[ 62  80 119 191 105  35 170 166 160 133 144 146 117 117 132 107  36 126
 112 163 106  76 105 123 158 144 140  77 130  95 179 127 172 130 203]  K_922
[ 90  96 121 166 114  87 146 146 138 147 126 135 139 135 139 116  77 129
 117 146 131  98 125 123 153 130 130 113 117 110 160 110 135 134 148]  K_223
[107 144  80 191  95  62 112 127  36 179 105 130 106 203 123 146 132  35
  77 133 130 117  76 166 117 119 144 163 170 105 140 126 173 158 160]  K_763
order: [132 107  36 126 112 163 106  76 105 123 158 144 140  77 130  95 179 127
 172 130 203  62  80 119 191 105  35 170 166 160 133 144 146 117 117] : K_922
which: [ 76 166 117] : K_763
order: [203 130 172 127 179  95 130  77 140 144 158 123 105  76 106 163 112 126
  36 107 132 117 117 146 144 133 160 166 170  35 105 191 119  80  62] : K_922

[138 104 139 142  90 126 132 137 122 146]  K_223
[134 129 119 117 121 112 171 230 118 144]  K_530
[118 154 112 124 128 124  55  96 127 147]  K_889
[169  93 109 124 140 137 149 122 111 124]  K_393
[124 137 109 124 140 111 169  93 122 148]  K_763
[135  90 123 132 140 140 152  68 120  91]  K_737
which: [140 111 169  93 122 148] : K_763
order: [112 117 118 119 121 129 134 144 171 230] : K_530
which: [135  90 123 132] : K_737
order: [148 124 137 109 124 140 111 169  93 122] : K_763
order: [144 119 134 230 117 118 171 112 129 121] : K_530
order: [148 140 124 137 111  93 169 109 124 122] : K_763

[124 230 124 173 225  81] : K_922
[230  81 123 225 124 173] : K_149
[188 110 125 161  43 168] : K_763
order: [173 124 225 123  81 230] : K_149
which: [161  43 168] : K_763
which: [188 110 125 161] : K_763

[ 29 134 107 146 137 130 146 145 129 155 149 133 142  93 107 142 129  48
 134 127 136 103 110]  K_149
[  1 142  93 131 130 132 130 121 131 143 133 129 123  89  91 132 134  14
 135 106 129  80 115]  K_763
[ 88 138  95 100 115 118  95  79 123  84  93 120 114 118  99 106 142  68
 134  84 133  86 147]  K_223
[123 132 119  98 113 145  99  88 141  72  91 144 108 137 119 107 139 106
 120 107 109 109 142]  K_889
[ 93 134  84 117  68 142  86  95  95 106 133 114  99 100  88 115 123 120
 138 118  79  84 147]  K_737
[156 136 134 134 137 112 140 145 119 152 139 111 134 133 138 139 140 163
 133 142 118 153 130]  K_530
[132 119  98 123 129 144 126 123 139 115 121 137 133 136 135 125 139 133
 125 132 107 131 138]  K_922
which: [123 132 119  98] : K_889
which: [140 145 119 152] : K_530
order: [ 86 147  88 138  95 100 115 118  95  79 123  84  93 120 114 118  99 106
 142  68 134  84 133] : K_223

[ 81 207 113 127 112 183 170 135  40  63 160  78 133 204 106] -> K_737
[ 79 145 150 131 175 174  83 207 112 124 100 179  95  79  92] -> K_112
[ 80 140 117 113  82 215  96  98 172 137 164 129 101 165 140] -> K_218
[186 164 133 212 162  74  78 115 181 125 103  84 182  71 128] -> K_763
[137 215 164  82  98  80 101 117 140  95 140 113 165 129 172] -> K_223
[ 61 115 119 142 185 185  88 185  96 123 102 205  63  92  96] -> K_436
[121 158 134 160  76 111 172 137  96  98 173  71 203 139 199] -> K_922
[175 131  83  79 179 174 112 207  79 100  93 150  95 145 124] -> K_149
[ 67 151 128 101 193 199 103 155  62  85 124 190  57  89 141] -> K_530
[149  79 131 146 109  56  96 107 230 208 110 109 134  76 135] -> K_393
which: [175 174  83 207] : K_112
which: [119 142 185 185  88 185  96 123 102 205  63] : K_436
order: [ 80  82  96  98 101 113 117 129 137 140 140 164 165 172 215] : K_218
order: [112 124 100 179  95  79  92  79 145 150 131 175 174  83 207] : K_112
which: [172 137  96  98] : K_922
order: [129 172 137 215 164  82  98  80 101 117 140  95 140 113 165] : K_223

[123 218 201 109  30  90 175 232 154  57  30 120 217 207 106  30  74 171
 242 152  60  26 124 220 209 113  28  71 169 235 155  61  31 117 213 210
 119  28  68 238 169 164  63  28 113 209 214 123  31  64  45 150 231 174
  82  20  99 200 229 126  44  44 146 230] : K_595
[207 162  71  60 209  30 113 210 169 120 171 117  57 152 119  63  64 123
  31 221 210  32  65 123 106 232 175 154  28  68  27 108 230 155  31 242
 209 201  28 159  28 166 238 235 113 214  26  30  59 218 213 157  61 169
 237  90 164  30 217 124 113  74 220 126] : K_223
[123 218 201 109  30  90 175 232 154  57  30 120 217 207 106  30  74 171
 242 152  60  26 124 220 209 113  28  71 169 235 155  61  31 117 213 210
 119  28  68 164 238 169  63  28 113 209 214 123  31  64 166 237 162  65
  27 113 210 221 126  32  59 157 230 159] : K_112
which: [ 28  68 238 169 164] : K_595
order: [164 238 169  63  28 113 209 214 123  31  64 166 237 162  65  27 113 210
 221 126  32  59 157 230 159 123 218 201 109  30  90 175 232 154  57  30
 120 217 207 106  30  74 171 242 152  60  26 124 220 209 113  28  71 169
 235 155  61  31 117 213 210 119  28  68] : K_112
which: [ 31 242] : K_223
which: [123 218 201 109  30  90 175 232 154  57  30 120 217 207 106  30  74 171
 242 152  60  26 124 220 209 113  28  71 169 235 155  61  31 117 213 210
 119  28  68 164 238 169  63  28 113 209 214 123  31  64 166 237 162  65
  27 113 210 221 126  32  59 157 230 159] : K_112
which: [201  28 159  28 166] : K_223
order: [159 123 218 201 109  30  90 175 232 154  57  30 120 217 207 106  30  74
 171 242 152  60  26 124 220 209 113  28  71 169 235 155  61  31 117 213
 210 119  28  68 164 238 169  63  28 113 209 214 123  31  64 166 237 162
  65  27 113 210 221 126  32  59 157 230] : K_112
which: [123 218 201 109  30  90 175 232 154  57  30 120 217 207 106  30  74 171
 242 152  60  26 124 220 209 113  28  71 169 235 155  61  31 117 213 210
 119  28  68 238 169 164  63  28 113 209 214 123  31  64  45 150 231 174
  82  20  99 200 229 126  44  44 146 230] : K_595

[218 154 180 149 124 152]  K_393
[109 127 246 122 168  85]  K_530
[154 218  80 124 112 140]  K_223
[109 127 246 122 132  85]  K_218
[139 136  21 142 110 151]  K_922
[149 145   6 153 116 149]  K_595
[109 127 246 149 147 117]  K_149
[ 89 112 155 111 132 113]  K_763
which: [154 218  80] : K_223
which: [109 127 246 149 147 117] : K_149
which: [218 154] : K_393

[122 122 129 126 121 118 126 128 127 124 125 129 133 131 123 132] -> K_393
[114 115 132 122  95  98 124 120 123 106 117 122 131 130 117 141] -> K_922
[126 121 118 126 128 126  95 146 109 161 112 138 179 147 108 153] -> K_112
[123 123 128 127 126 122 127 130 129 127 127 130 133 131 125 130] -> K_737
[ 98 100 133 124  95  91 126 126 129 106 119 129 140 136 112 141] -> K_436
[152 163 133 171 151 228 178 109 152 130 170 112  33  85 189  65] -> K_763
which: [126 121 118 126 128 127] : K_393
which: [128 127 124 125 129 133 131] : K_393

[ 59  66 135 213 114] : K_595
[ 79 135  66 213  42] : K_112
[ 95 103 104 217  19] : K_922
[103  95 104 107  42] : K_149
[ 79 143 183 106  97] : K_223
which: [103  95 104] : K_149
which: [ 66 135 213] : K_595
which: [104 217] : K_922
which: [ 95 103] : K_922
which: [ 59  66 135 213] : K_595
order: [213 114  59  66 135] : K_595
order: [ 42 107  95 103 104] : K_149

[133 106 103 131  99  96 114 120 162 127 135  73 194 121 129 101  96  93
 111 120 147 169 106 108 133  69 118 119 151] = K_922
[133 106 103 131  99  96 114 120 162 127 135  73 194 121 139 153  87 178
 149  79 172 181 126 186 135 119  90 124 127] = K_223
[134 117  97  82  99 127 165 128  85 148 167 144 150 106 141 114  94  96
  32 156 206  98  89  89  57 129 200 155  82] = K_112
[135 119  89 124 127  92 143 177 143 154 114 154  91 118 141 125  96 107
  98 120 100 104 221 152 155 108 124 152  93] = K_595
which: [169 106 108] : K_922
order: [ 32  57  82  82  85  89  89  94  96  97  98  99 106 114 117 127 128 129
 134 141 144 148 150 155 156 165 167 200 206] : K_112
which: [194 121 129 101  96  93 111 120 147] : K_922
order: [ 89  91  92  93  96  98 100 104 107 108 114 118 119 120 124 124 125 127
 135 141 143 143 152 152 154 154 155 177 221] : K_595
which: [135 119  90 124 127] : K_223

[158 217  68 103 167  48 164 109 131 107  85 129 152  98 147  91 125 113
  49 154 111 119 123 147 150 134 125  77 121 138 130 174 124 183 119] : K_530
[180  74 116 110 177 154 135 133 125  97 127 148 186 144  90 110 110  16
  96 127 129 144 109 163 105 101 150 144 138  75 168 123 112  89 100] : K_595
[129 150 127 144 187  97 109 110 148 101 144 144 112 123 127 168 110 133
  75 138 100 116 154  96  74 105 163 180 125 135  89 110 177  90  16] : K_889
[123 142 117 141 151  99 109 109 131 107 140 151 101 122 125 166 117 119
  78 142  91 115 155  97  72 102 155 173 113 136  95 105 182  96  14] : K_218
which: [125  97] : K_595
order: [ 48  49  68  77  85  91  98 103 107 109 111 113 119 119 121 123 124 125
 125 129 130 131 134 138 147 147 150 152 154 158 164 167 174 183 217] : K_530
order: [ 16  90 177 110  89 135 125 180 163 105  74  96 154 116 100 138  75 133
 110 168 127 123 112 144 144 101 148 110 109  97 187 144 127 150 129] : K_889

